Below are the code and all the weights of a small trained network. Each question names an input and a class and asks about switching units off, where a switched-off unit gives its printed mean instead of its output.

import numpy as np


def w(rows, s, z=0):
    codes = np.array(rows[::2]) - 128.0
    scale = np.full(codes.shape[1], s)
    scale[-1] = z or s
    return codes * scale


def norm(h):
    return h / np.sqrt((h * h).mean(-1, keepdims=True) + 1e-5)


def f(y):
    return np.maximum(y, 0)


def log_softmax(a):
    a = a - a.max(-1, keepdims=True)
    return a - np.log(np.exp(a).sum(-1, keepdims=True))


def net(x, mask):
    res = np.array(x, float).reshape(1, 6) / 4 @ E
    u = 0
    for l in range(4):
        y = f(norm(res) @ A[l][:, :-1].T + A[l][:, -1])
        res = res + np.where(mask[u : u + 11], y, B[l][:, -1]) @ B[l][:, :-1]
        u += 11
    return log_softmax(norm(res)[-1] @ U[:, :-1].T + U[:, -1])


A, B = {}, {}
E = w([
[182,121,254],'x0',
[44,91,115],'x1',
[86,62,159],'x2',
[91,129,241],'x3',
[186,87,97],'x4',
[212,23,106],'x5',
],0.0075)
A[0] = w([
[243,162,125,139],'0.n0',
[49,161,56,50],'0.n1',
[100,193,89,161],'0.n2',
[129,169,110,95],'0.n3',
[145,129,47,141],'0.n4',
[104,128,152,4],'0.n5',
[70,154,95,47],'0.n6',
[160,177,78,88],'0.n7',
[178,35,186,135],'0.n8',
[96,54,146,26],'0.n9',
[88,6,124,80],'0.n10',
],0.013,0.004)
B[0] = w([
[221,87,140,243],'0.n0',
[106,105,74,234],'0.n1',
[106,90,90,238],'0.n2',
[196,95,104,164],'0.n3',
[93,119,206,233],'0.n4',
[140,165,120,133],'0.n5',
[44,123,88,184],'0.n6',
[113,86,114,191],'0.n7',
[93,125,55,253],'0.n8',
[119,59,153,169],'0.n9',
[213,2,103,233],'0.n10',
],0.008,0.0051)
A[1] = w([
[254,187,89,3],'1.n0',
[178,167,173,67],'1.n1',
[69,113,125,168],'1.n2',
[47,153,136,137],'1.n3',
[233,59,78,93],'1.n4',
[237,198,94,46],'1.n5',
[80,195,85,38],'1.n6',
[54,75,96,93],'1.n7',
[41,119,180,65],'1.n8',
[203,194,184,131],'1.n9',
[124,128,192,50],'1.n10',
],0.009,0.0033)
B[1] = w([
[255,119,150,170],'1.n0',
[110,99,139,150],'1.n1',
[186,147,168,183],'1.n2',
[213,114,124,179],'1.n3',
[165,113,186,254],'1.n4',
[232,92,222,166],'1.n5',
[138,104,119,156],'1.n6',
[186,152,169,202],'1.n7',
[164,219,117,164],'1.n8',
[178,169,90,175],'1.n9',
[126,154,72,143],'1.n10',
],0.0084,0.0062)
A[2] = w([
[245,103,81,251],'2.n0',
[176,83,30,109],'2.n1',
[49,161,255,158],'2.n2',
[142,122,205,71],'2.n3',
[170,160,168,165],'2.n4',
[36,139,65,61],'2.n5',
[97,147,150,86],'2.n6',
[168,75,79,96],'2.n7',
[126,205,51,129],'2.n8',
[171,88,71,144],'2.n9',
[96,164,247,81],'2.n10',
],0.0089,0.0028)
B[2] = w([
[34,151,254,255],'2.n0',
[20,200,170,200],'2.n1',
[185,240,32,163],'2.n2',
[105,145,59,152],'2.n3',
[134,225,177,172],'2.n4',
[104,111,85,157],'2.n5',
[122,102,65,134],'2.n6',
[101,185,192,186],'2.n7',
[96,72,113,160],'2.n8',
[54,165,182,193],'2.n9',
[120,212,108,158],'2.n10',
],0.0087,0.0084)
A[3] = w([
[55,187,48,60],'3.n0',
[146,67,157,103],'3.n1',
[152,179,143,67],'3.n2',
[187,64,62,38],'3.n3',
[90,163,92,67],'3.n4',
[142,12,42,234],'3.n5',
[193,157,126,2],'3.n6',
[59,203,151,112],'3.n7',
[97,174,231,168],'3.n8',
[70,166,55,132],'3.n9',
[142,214,55,53],'3.n10',
],0.011,0.0037)
B[3] = w([
[142,126,95,180],'3.n0',
[31,126,131,163],'3.n1',
[156,102,175,155],'3.n2',
[82,131,185,128],'3.n3',
[124,90,108,152],'3.n4',
[255,102,61,162],'3.n5',
[117,98,83,139],'3.n6',
[98,177,107,198],'3.n7',
[107,168,93,255],'3.n8',
[132,98,64,177],'3.n9',
[165,124,145,162],'3.n10',
],0.0098,0.009)
U = w([
[209,135,170,138],'0',
[152,114,186,165],'1',
[111,7,141,162],'2',
[181,239,65,2],'3',
[83,121,92,62],'4',
[85,53,137,87],'5',
[87,103,4,196],'6',
],0.023,0.0064)

Each question gives the input, the list of numbers given to net, and the class t.
The units are the neurons (one row each of A and B). Each row of codes is followed by its name. A weight is (code - 128) times the scale printed after its matrix; where a second scale follows, it is the last column's (A, B and U).
mask holds one flag per neuron, layer by layer. A switched-off neuron (its flag False) gives its mean, the last column of its row in B, instead of its output. The means were averaged over made-up inputs and are rounded, as every weight is.
A unit's drop is (log p(t) with every unit on - log p(t) with that unit switched off) / (log p(t) with every unit on - log p(t) with every unit switched off).
The circuit of an input: a set's keep is (log p(t) with only the set's units on - log p(t) with every unit switched off) / (log p(t) with every unit on - log p(t) with every unit switched off). Starting from the 12 units with the biggest drops (on a tie, the unit counted first), units are removed one at a time, each time the one whose removal leaves the highest keep (on an exact tie, the one counted first), for as long as the keep stays at least 0.8.
circuit, biggest first: the units of the circuit, biggest drop first
k most important neurons: the k neurons with the biggest drops, biggest first
top k neurons in layer l: the k neurons of layer l with the biggest drops, biggest first
drop of u: that unit's drop, to one decimal
input [0,-3,-8,1,-7,1], class 1: circuit, biggest first	2.n0
input [-8,7,8,3,-7,3], class 2: 2 most important neurons	0.n10, 3.n8
input [-7,2,4,7,1,1], class 2: 3 most important neurons	0.n10, 0.n9, 2.n4
input [-1,7,0,-4,-3,1], class 5: 3 most important neurons	0.n10, 1.n7, 0.n8
input [6,7,-4,-3,8,7], class 5: top 2 neurons in layer 2	2.n0, 2.n1
input [-1,6,-6,2,6,-2], class 6: 3 most important neurons	0.n1, 0.n6, 1.n4
input [-3,7,8,-5,3,4], class 2: 2 most important neurons	0.n10, 3.n5
input [-6,-6,-5,2,6,-8], class 6: 2 most important neurons	0.n2, 0.n10
input [-6,2,3,1,-4,8], class 2: top 2 neurons in layer 0	0.n10, 0.n9
input [2,-4,7,-4,0,0], class 2: drop of 0.n10	0.3
input [-8,-5,-7,-8,1,1], class 4: drop of 2.n1	0.2
input [-7,-8,-1,4,-2,0], class 1: drop of 1.n3	0.0
input [-3,-4,1,-8,3,-2], class 4: drop of 3.n8	0.1
input [8,7,-3,4,6,4], class 2: circuit, biggest first	0.n8
input [2,1,-7,0,3,6], class 1: top 2 neurons in layer 2	2.n0, 2.n2
